Known rows, with every step that occurs:
gepugus -> dabo -> siru -> sini -> rata -> fedi -> zutar -> robim: -4	-45	-101	87	77	17	42	291	-5	-133	-13	28	113	71	-40	99	41	91	167	70	-74	66	27	-90	-142	-32	84	4	-239	-52	-52	-43	-4	-159	2	15	67	75	-56	-93	59	-8	226	-15	-145	-124	274
nefomud -> sini -> rata -> fedi -> zutar -> robim -> gepugus -> dabo -> siru: 182	-57	57	73	117	49	5	428	-24	-357	-63	34	184	20	-34	43	-15	70	232	-22	-202	161	37	-62	-258	-11	98	64	-188	-43	-188	10	-21	-103	-52	-17	91	-38	-35	-64	11	5	207	-15	-92	-105	317
sini -> rata -> fedi -> nefomud -> gepugus -> dabo -> siru: -10	-42	35	62	60	55	-69	-58	31	-282	-41	40	101	-17	1	5	96	106	5	83	2	86	37	-41	-66	-144	98	-41	-236	54	-121	-79	7	-150	59	-9	-73	127	-45	-46	78	-5	185	-25	-79	-65	-61
fedi -> nefomud -> sini -> rata: 197	-54	4	31	81	47	-3	6	-37	-411	-29	3	27	32	-101	-22	117	62	79	112	-62	80	-77	-63	-205	42	57	-30	-196	-4	-114	10	-30	25	-58	-26	-66	52	-37	-20	79	-5	-92	4	-87	20	180
robim -> gepugus -> dabo -> rata: 46	-68	72	46	-44	-4	62	98	-90	135	20	-2	-7	7	109	32	116	59	6	-233	-104	63	2	-4	-50	-131	70	-5	-213	19	-73	70	54	-9	-5	-24	42	-23	7	-38	-77	41	37	-11	-107	-15	369
nefomud -> sini -> siru -> dabo -> rata -> fedi -> zutar -> robim -> gepugus: 357	-43	99	17	75	35	-3	508	-64	-451	-138	48	126	20	-149	106	-53	36	208	-7	-293	157	-106	-50	-172	-68	67	97	-103	42	-115	-33	-10	-88	-116	36	191	-83	-81	-51	54	-13	119	-76	-96	-166	462
robim -> sini -> dabo -> siru -> gepugus: 60	-31	-148	67	78	-30	-51	203	-35	54	-13	13	-42	-7	9	15	110	51	121	-52	-122	96	-42	15	-185	-87	74	3	-140	-15	-124	-6	83	-17	78	-52	84	13	-9	44	-14	74	146	-19	70	-64	155
siru -> gepugus -> robim -> zutar -> rata -> fedi -> nefomud -> sini: 121	-65	149	11	139	87	40	317	-110	-334	-82	106	48	94	24	91	66	55	233	51	12	40	-48	-8	-37	37	104	-41	-147	23	-68	17	15	-55	-5	1	18	-22	-47	127	180	22	-8	-96	-189	-160	176
nefomud -> gepugus -> dabo -> siru -> robim: -20	-36	-59	35	-106	-51	82	-8	-130	426	-15	56	68	-32	100	-18	106	69	96	-15	13	83	20	-33	10	-188	42	-89	-193	0	-63	-70	17	-25	202	-54	203	27	-40	-27	93	52	182	13	-112	67	-112
robim -> gepugus -> siru -> dabo: 198	-1	17	32	2	8	15	227	-81	77	-28	74	20	-38	162	5	92	80	146	-239	-112	70	-33	15	-53	-108	84	41	-146	5	-65	122	38	-64	27	-127	-30	-48	11	-146	0	34	45	-93	-82	-6	330
rata -> robim -> sini -> siru -> gepugus -> dabo -> fedi: 105	-39	-4	10	80	-25	-72	146	11	50	-92	58	-18	31	114	98	60	72	76	-8	-34	50	-96	-76	-130	74	7	0	-153	119	-82	-64	32	-126	78	-38	262	-59	-15	-28	66	3	243	-44	-6	-264	309
sini -> rata -> robim -> zutar: -127	-27	-122	-6	85	76	70	-12	56	-165	-77	29	132	98	65	1	104	65	17	8	-36	52	22	-72	-54	173	39	-23	-191	-2	-89	76	-48	-128	109	-84	102	54	6	-186	63	-14	86	-33	-11	-133	177
rata -> sini -> gepugus -> siru -> robim: 104	27	-49	8	-33	49	-19	140	-61	8	12	93	91	50	9	120	96	58	147	36	-108	82	-130	-145	-23	118	9	-26	-67	35	-14	80	-8	-90	195	-161	122	-11	-70	-140	102	51	111	-93	-48	-154	263
dabo -> siru -> gepugus -> robim -> zutar -> rata -> fedi -> nefomud: -65	-34	97	87	100	48	22	84	-75	-317	-70	94	100	70	85	34	75	45	298	49	91	35	2	32	-76	-18	115	-30	-173	27	-20	16	33	-175	10	14	-36	40	-2	84	151	36	109	-87	-80	-128	123
nefomud -> robim -> zutar -> fedi -> rata -> sini -> dabo -> siru -> gepugus: 110	-14	-41	57	85	34	-21	256	-67	-295	-149	24	-15	90	-80	-53	27	61	222	-91	-234	45	37	-76	-125	-3	117	-53	-87	39	-115	-14	80	-107	87	-125	77	62	-64	-10	-71	-2	149	-42	-64	-143	44
rata -> sini -> siru -> robim -> zutar -> fedi -> nefomud -> gepugus -> dabo: 125	-37	82	-5	-21	54	33	8	-95	-104	-31	77	127	5	-47	21	60	79	275	23	35	-23	-67	-150	14	-82	60	-83	-122	135	-31	-119	28	-75	191	-96	54	138	-141	-89	55	-56	21	-96	-214	-94	356
rata -> robim -> sini -> dabo -> fedi: 34	-31	-132	40	93	-40	-56	148	73	64	-74	51	-38	55	27	-11	103	62	-33	20	11	102	-25	-66	-134	109	7	-7	-123	61	-123	-17	42	-10	79	-114	290	13	34	-60	-12	41	267	-9	52	-307	87
nefomud -> robim -> sini -> gepugus -> dabo -> fedi -> zutar: 234	-47	-50	14	107	16	45	139	-137	227	-28	65	60	73	-7	-41	-29	36	105	-187	-162	111	-66	15	-210	106	27	-11	-117	14	-119	-9	69	-65	120	-54	222	60	-21	34	4	66	204	32	-77	-118	159
nefomud -> sini -> dabo -> fedi -> zutar -> robim -> gepugus: 204	-61	84	51	98	-19	1	374	-119	-116	-113	16	73	44	-36	-52	-6	57	157	-111	-111	113	-13	-29	-213	-20	87	80	-109	-19	-133	-2	24	23	-73	-100	224	-73	-6	64	8	47	69	-8	-30	-214	196
zutar -> fedi -> nefomud -> gepugus -> robim -> sini: 129	-78	28	55	36	-39	22	-37	-67	-27	-35	49	17	-19	-77	-50	103	40	147	59	199	131	-17	1	-135	-11	0	-48	-166	49	-166	-79	60	7	44	-19	41	138	-35	20	171	-6	1	-45	-251	-112	36
gepugus -> siru -> robim -> sini -> dabo -> rata -> fedi: 123	-2	-112	64	-44	1	-42	44	111	57	-11	80	-18	-4	-72	93	93	73	72	60	-209	119	-98	-52	-107	-16	14	-33	-94	24	-66	-5	28	60	57	-20	107	32	-42	-147	-80	55	304	-88	-81	-275	343
fedi -> nefomud -> sini -> rata -> robim: 163	-47	-2	19	80	52	-11	88	-3	-422	-50	23	-1	61	-97	9	107	55	30	174	-42	116	-58	-103	-214	137	36	-28	-192	24	-137	29	-48	-11	-7	-61	75	8	-37	-49	120	-20	-2	-3	-55	-69	126
gepugus -> siru -> dabo -> rata -> robim -> zutar -> fedi -> nefomud: 107	-10	21	40	-32	-6	-27	25	-8	-126	-27	60	-118	11	15	18	58	41	156	25	24	82	-53	3	-141	-59	26	-6	-172	45	22	68	18	-22	-17	-54	-3	48	-46	-160	16	-23	136	-102	-166	-213	366
dabo -> rata -> fedi -> robim -> gepugus: 145	-53	101	46	38	63	16	32	42	-347	-125	35	89	17	-39	69	83	21	-68	-35	-115	132	-13	-36	1	-116	56	-8	-157	104	-90	19	21	-68	-31	32	87	-14	-13	-104	31	16	185	-15	-53	-302	137
sini -> siru -> robim -> gepugus -> dabo -> fedi -> nefomud: 183	-45	127	26	-6	32	77	-175	-64	0	-56	37	123	6	48	-20	88	95	130	-191	-155	-19	-79	-53	-70	-66	82	7	-152	123	-11	-60	40	-135	39	-55	-2	42	-29	-39	-1	-12	56	-64	-132	-55	464
zutar -> rata -> sini -> dabo -> siru -> gepugus -> robim: -75	-1	55	84	24	23	-48	364	-85	-218	-29	39	-56	44	49	98	139	77	214	18	6	131	-105	-81	-24	54	104	-63	-155	13	-98	31	27	-133	44	-63	162	-9	-37	16	114	44	136	-128	-73	-131	29
nefomud -> robim -> sini -> siru: 202	-18	-196	46	32	-48	62	12	-36	-101	-98	66	90	22	-75	-57	32	32	184	-5	-160	76	-110	-78	-165	151	25	-61	-103	31	-146	-68	36	-6	54	-17	180	31	-17	-47	-49	6	108	-33	-14	18	196
sini -> rata -> robim -> gepugus -> dabo -> siru: -68	-30	-23	56	21	38	23	117	26	-84	-24	7	69	24	124	13	108	80	35	-117	-135	126	48	-66	-139	63	69	20	-247	17	-164	100	-6	-196	105	-91	113	-19	18	-186	17	-3	198	-36	-17	-45	205
zutar -> robim -> gepugus -> dabo -> rata -> fedi -> nefomud: 111	-71	71	77	35	-4	61	202	-13	-223	-25	21	70	24	12	62	61	54	23	-108	-54	104	56	-39	-152	-95	109	11	-192	-22	-51	-9	43	-46	-95	-11	22	-10	-16	108	-53	-4	158	-46	-117	-108	383
sini -> gepugus -> robim -> zutar -> rata -> fedi -> dabo -> siru: -84	-28	-91	30	85	36	99	50	-42	-168	3	95	158	28	-5	87	59	15	65	42	-121	130	-46	16	66	21	87	24	-137	-40	0	25	40	-221	116	-69	-43	103	53	-21	117	55	212	-152	-132	-170	97
rata -> fedi -> dabo -> siru -> robim: 122	0	-140	36	88	14	55	84	79	-2	-87	94	104	-37	-75	72	116	95	-102	124	-151	121	5	-74	33	-120	39	-20	-77	1	31	-105	24	-64	24	-45	-46	50	25	-48	-3	20	313	-43	-77	-211	44
nefomud -> robim -> zutar -> fedi -> rata: 126	-43	-106	30	67	-4	115	-69	-52	-193	-166	28	66	93	-71	-113	53	50	130	-103	-154	30	46	-41	-72	83	62	-87	-113	-2	-90	-45	38	-35	4	-77	25	131	6	-34	-62	-18	68	9	-162	-64	59
nefomud -> gepugus -> robim -> zutar -> rata -> fedi -> dabo: -65	-47	5	-2	62	29	90	97	-51	-18	-81	126	147	-19	48	47	57	56	15	80	99	102	-2	4	182	-83	77	-56	-143	-10	-52	-67	14	-85	125	-41	77	105	24	-28	170	25	129	-135	-209	-193	-115
robim -> zutar -> rata -> sini -> siru -> gepugus -> dabo: -22	-25	102	-6	59	54	5	156	-130	-273	-60	62	81	44	133	102	69	81	312	-97	-9	-54	-120	-84	64	-16	123	-87	-170	57	13	-29	7	-129	73	-47	29	60	-55	1	26	-8	-5	-115	-83	-74	444
siru -> sini -> rata -> fedi -> nefomud -> gepugus -> dabo: 58	-61	10	10	69	62	-40	141	6	-257	-61	58	42	48	-93	91	96	128	-41	106	-45	-1	-23	-109	45	-124	87	-48	-264	66	-95	-70	9	-98	120	-3	-19	143	-100	-97	141	-24	11	-41	-183	-129	72
dabo -> siru -> gepugus -> robim -> zutar -> rata -> sini: -112	-8	51	83	48	31	14	257	-109	-155	-39	80	95	72	156	52	76	30	402	19	108	37	-44	-28	-72	53	80	-38	-161	3	-30	87	14	-154	89	-33	111	-16	-15	-39	134	52	76	-94	-50	-96	202

Rows:
251	8	-65	47	74	-11	-131	118	105	-59	-68	72	-66	15	122	44	68	62	102	-9	-84	91	-83	2	-186	30	8	14	-127	40	-46	44	11	-107	4	-104	130	38	47	-243	30	30	326	-51	-59	-267	296 => gepugus -> siru -> dabo -> fedi -> rata -> robim -> sini
-37	-73	4	-12	35	34	22	78	-35	-188	-72	40	6	76	-74	28	63	92	73	65	23	-6	9	-105	-17	-28	56	-42	-291	61	-99	-21	2	-103	201	-59	77	158	-100	-160	153	-64	-31	-58	-222	-171	177 => siru -> sini -> rata -> robim -> zutar -> fedi -> nefomud -> gepugus -> dabo
125	-25	2	51	95	48	-142	-74	101	-367	-57	90	124	-41	-27	23	46	78	119	115	13	98	-58	-17	-166	-11	44	-17	-174	52	-170	-35	-1	-60	82	-9	-43	139	-29	-138	82	13	139	-71	-32	-188	193 => robim -> sini -> rata -> fedi -> nefomud -> gepugus -> siru
237	-47	173	74	-31	-3	-17	72	-88	-373	-70	17	-46	2	-136	-24	36	68	185	-99	-113	81	-71	-124	-168	-19	66	-39	-161	148	-120	-56	77	-53	-39	-24	9	56	-104	-22	-93	-66	30	-81	-203	-102	389 => zutar -> fedi -> nefomud -> robim -> gepugus -> dabo -> rata -> sini -> siru
228	-76	164	12	54	43	-68	320	-88	-144	-33	32	-137	36	-34	159	93	84	-23	45	-113	67	-58	-44	-96	-176	72	-40	-182	65	-44	-42	40	38	-73	50	16	-81	-101	164	48	23	77	-2	-143	-153	203 => siru -> gepugus -> dabo -> rata -> fedi -> nefomud -> sini
126	-22	-62	18	-3	-68	-72	-23	52	-97	-42	28	-122	-72	-147	129	49	27	-102	105	-167	238	-133	-35	-132	17	-51	43	-130	17	-46	-18	39	-39	22	-38	39	51	12	-113	38	2	239	-125	-135	-386	302 => zutar -> fedi -> dabo -> rata -> robim -> sini -> gepugus -> siru
77	-39	110	37	49	31	8	-90	-42	-266	-62	49	95	1	158	16	60	47	250	-70	67	-25	-121	-93	35	-62	103	-88	-202	114	22	-66	10	-132	36	-49	86	96	-18	-142	-4	-23	191	-75	-139	-227	315 => gepugus -> dabo -> fedi -> robim -> zutar -> rata -> sini -> siru
254	6	53	38	50	17	-132	165	44	-239	-71	73	-84	-1	62	3	50	87	126	82	-53	107	-111	-45	-227	26	29	31	-184	49	-59	71	-35	-57	-30	-86	67	-36	-30	-210	82	-7	181	-79	-96	-210	207 => gepugus -> siru -> dabo -> fedi -> nefomud -> sini -> rata -> robim
173	-58	11	35	-22	28	5	46	-58	-69	40	43	4	-18	-66	38	58	-3	122	83	19	130	-133	44	-142	-97	34	-5	-179	64	-112	-19	45	-77	83	47	128	87	-80	-78	187	12	35	-103	-178	-6	217 => fedi -> nefomud -> gepugus -> robim -> sini -> siru -> dabo -> rata
25	-3	-22	93	47	27	22	62	-112	-423	-41	73	35	71	-54	-127	36	35	310	2	4	25	-30	-64	-156	36	154	-104	-142	18	-55	15	48	-40	83	-114	47	133	-34	38	-82	14	69	-62	13	3	97 => fedi -> nefomud -> robim -> zutar -> rata -> sini -> dabo -> siru
74	-12	47	1	36	40	58	233	-163	-216	-115	85	52	64	71	30	7	76	302	-131	-138	-11	-109	-107	6	69	127	-118	-146	49	-48	-36	24	-102	106	-49	148	8	-82	31	-30	-17	64	-106	-96	-13	251 => nefomud -> robim -> zutar -> rata -> sini -> siru -> gepugus -> dabo
104	-47	127	55	20	60	47	305	-118	-185	4	1	153	50	-2	111	-16	33	238	-108	-55	103	-59	-77	-185	27	74	45	-133	19	-62	15	3	-147	-45	-15	192	-20	-67	-40	39	-11	78	-65	-86	-139	610 => fedi -> zutar -> robim -> gepugus -> dabo -> rata -> sini -> siru
207	-65	6	3	82	0	-58	81	30	-257	-113	-22	-96	26	-62	147	115	83	19	-28	-220	115	-64	-82	-116	55	25	-35	-153	98	-146	-124	41	-181	-15	-40	89	70	-28	-24	83	-56	211	-49	-187	-217	306 => zutar -> fedi -> rata -> robim -> sini -> siru -> gepugus -> dabo
95	-75	36	48	60	12	-2	-82	-3	-180	-43	16	41	-21	-97	-41	103	59	116	44	102	160	-30	2	-169	31	8	-29	-208	35	-211	-54	31	-55	48	9	-12	172	-51	-66	180	-28	1	-66	-262	-109	71 => zutar -> fedi -> nefomud -> gepugus -> robim -> sini -> rata
161	-43	143	6	16	65	101	-51	-110	155	-73	39	184	31	60	10	43	97	169	-239	-180	12	-76	-32	-49	-26	59	31	-118	112	-31	-54	20	-173	48	-39	111	26	-32	-87	43	4	91	-41	-137	-127	474 => sini -> siru -> robim -> gepugus -> dabo -> fedi -> zutar
